Below is a small trained network, with its code and all its weights. Each question gives an input and a target symbol and asks what happens when units are switched off, that is, made to give their printed mean instead of their output.

import numpy as np


def w(rows, s, z=0):
    codes = np.array(rows[::2]) - 128.0
    scale = np.full(codes.shape[1], s)
    scale[-1] = z or s
    return codes * scale


def norm(h):
    return h / np.sqrt((h * h).mean(-1, keepdims=True) + 1e-5)


def f(y):
    return y / 2 * (1 + np.tanh(0.7978845608 * (y + 0.044715 * y**3)))


def softmax(a):
    e = np.exp(a - a.max(-1, keepdims=True))
    return e / e.sum(-1, keepdims=True)


def log_softmax(a):
    a = a - a.max(-1, keepdims=True)
    return a - np.log(np.exp(a).sum(-1, keepdims=True))


def net(x, mask):
    ids = ['βγδζημξπστφψω'.index(c) for c in x.split()]
    T = len(ids)
    res = E[ids] + P[:T]
    r = norm(res)
    for j in range(2):
        rows = slice(2 * j, 2 * j + 2)
        q, k, v = (r @ M[0][rows].T for M in (Q, K, V))
        z = softmax(np.where(np.tri(T) > 0, q @ k.T / 2**0.5, -1e9)) @ v
        o = O[0][rows]
        res = res + np.where(mask[j], z, o[:, -1]) @ o[:, :-1]
    y = f(norm(res) @ A[0][:, :-1].T + A[0][:, -1])
    res = res + np.where(mask[2:10], y, B[0][:, -1]) @ B[0][:, :-1]
    return log_softmax(norm(res)[-1] @ U[:, :-1].T + U[:, -1])


Q, K, V, O, A, B = {}, {}, {}, {}, {}, {}
E = w([
[136,95,89,142,142,110],'β',
[136,80,83,140,148,122],'γ',
[134,87,83,142,131,106],'δ',
[37,74,76,162,15,144],'ζ',
[132,86,99,138,139,94],'η',
[162,60,126,141,165,122],'μ',
[179,46,104,130,93,69],'ξ',
[154,103,37,103,83,93],'π',
[149,115,70,121,61,48],'σ',
[179,100,176,145,109,34],'τ',
[252,79,137,141,85,106],'φ',
[213,175,112,78,123,87],'ψ',
[72,175,147,78,148,103],'ω',
],0.018)
P = w([
[109,117,52,214,197,103],'0',
[116,115,88,169,179,106],'1',
[120,104,104,138,164,110],'2',
[103,83,113,98,157,131],'3',
[101,59,115,65,145,134],'4',
[76,5,105,24,143,149],'5',
],0.013)
Q[0] = w([
[150,146,130,220,61,139],'H1',
[137,79,114,139,134,92],'H1',
[10,93,147,114,111,163],'H2',
[170,44,100,81,153,79],'H2',
],0.014)
K[0] = w([
[142,157,93,179,223,128],'H1',
[119,177,163,15,66,176],'H1',
[143,2,100,9,141,68],'H2',
[162,172,207,65,41,164],'H2',
],0.0099)
V[0] = w([
[181,215,110,75,167,86],'H1',
[8,124,148,108,215,157],'H1',
[85,150,44,135,80,130],'H2',
[196,108,83,116,148,236],'H2',
],0.016)
O[0] = w([
[110,138,2,6,183,162,144],'H1',
[53,202,158,168,209,103,97],'H1',
[70,162,226,46,101,195,93],'H2',
[249,203,112,108,193,210,2],'H2',
],0.015,0.009)
A[0] = w([
[121,160,198,96,47,178,25],'N1',
[64,149,127,199,106,164,153],'N2',
[80,138,68,18,158,126,255],'N3',
[215,123,153,143,42,158,77],'N4',
[92,142,33,179,44,186,93],'N5',
[97,246,129,137,114,157,118],'N6',
[91,158,104,18,180,26,14],'N7',
[145,112,121,138,109,4,126],'N8',
],0.014,0.006)
B[0] = w([
[204,151,137,86,148,173,135],'N1',
[173,118,104,64,170,107,162],'N2',
[89,154,115,189,190,104,220],'N3',
[65,198,142,120,141,180,149],'N4',
[204,103,142,176,190,94,144],'N5',
[108,138,86,151,4,111,136],'N6',
[65,236,71,140,141,142,173],'N7',
[134,137,139,154,129,191,253],'N8',
],0.016,0.012)
U = w([
[166,170,124,73,95,59,164],'β',
[186,216,139,143,80,90,212],'γ',
[205,137,152,60,142,74,171],'δ',
[127,182,220,133,99,107,144],'ζ',
[156,100,197,67,200,49,151],'η',
[201,149,174,173,205,119,193],'μ',
[94,146,139,211,98,247,3],'ξ',
[126,118,142,104,184,225,146],'π',
[62,58,138,28,119,191,28],'σ',
[114,52,95,167,93,93,110],'τ',
[249,139,65,151,88,195,21],'φ',
[169,97,28,57,195,103,71],'ψ',
[48,178,111,155,156,124,167],'ω',
],0.017,0.0062)

Each question gives the input, a string of symbols that net reads in full, and the target symbol t.
The units are the heads (2 rows each of Q, K, V and O) and the neurons (one row each of A and B). Each row of codes is followed by its name. A weight is (code - 128) times the scale printed after its matrix; where a second scale follows, it is the last column's (O, A, B and U).
mask holds one flag per unit, heads first, then neurons. A switched-off unit (its flag False) gives its mean, the last column of its rows in O or B, instead of its output. The means were averaged over made-up inputs and are rounded, as every weight is.
A unit's drop is (log p(t) with every unit on - log p(t) with that unit switched off) / (log p(t) with every unit on - log p(t) with every unit switched off).
The circuit of an input: a set's keep is (log p(t) with only the set's units on - log p(t) with every unit switched off) / (log p(t) with every unit on - log p(t) with every unit switched off). Starting from all 10 units, units are removed one at a time, each time the one whose removal leaves the highest keep (on an exact tie, the one counted first), for as long as the keep stays at least 0.8.
circuit, biggest first: the units of the circuit, biggest drop first
unit that matters most: the unit with the biggest drop
which heads matter: for each layer, one digit per head in row order, 1 if its drop is at least 0.15 and else 0, layers parted by /
input τ ψ τ σ, target ψ: circuit, biggest first => (H1)
input τ μ τ μ μ η, target μ: circuit, biggest first => (H2 H1)
input μ β ξ σ μ γ, target σ: circuit, biggest first => (H1 H2 N8)
input σ η δ μ, target μ: circuit, biggest first => (H2 H1)
input μ φ τ, target φ: circuit, biggest first => (H2 H1)
input σ ξ ψ σ η, target ψ: circuit, biggest first => (H2 N8)
input ψ τ γ, target ψ: which heads matter => 10
input τ β μ η ξ, target ξ: circuit, biggest first => (N4 H1 H2)
input τ β ξ β, target ξ: circuit, biggest first => (H1 N4 H2)
input μ τ τ μ ζ ξ, target ζ: which heads matter => 10
input μ ξ η ψ φ, target ψ: which heads matter => 10
input τ φ ψ τ, target ψ: which heads matter => 10
input ξ τ ζ μ ξ γ, target ξ: circuit, biggest first => (H1 H2)
input γ η β, target η: unit that matters most => H1
input γ μ δ, target μ: circuit, biggest first => (H2 H1)
input ω τ ζ μ, target ζ: which heads matter => 10
input τ τ τ ψ τ μ, target ψ: which heads matter => 11
input ω τ τ, target ω: which heads matter => 10
input γ ξ μ, target ξ: circuit, biggest first => (H1 N4 H2)
input η β σ, target σ: circuit, biggest first => (H2)
input τ τ ψ σ ψ π, target ψ: which heads matter => 11
input δ φ β η, target φ: which heads matter => 11
input γ ω ω τ μ, target ω: which heads matter => 10
input η μ σ ζ, target σ: which heads matter => 01
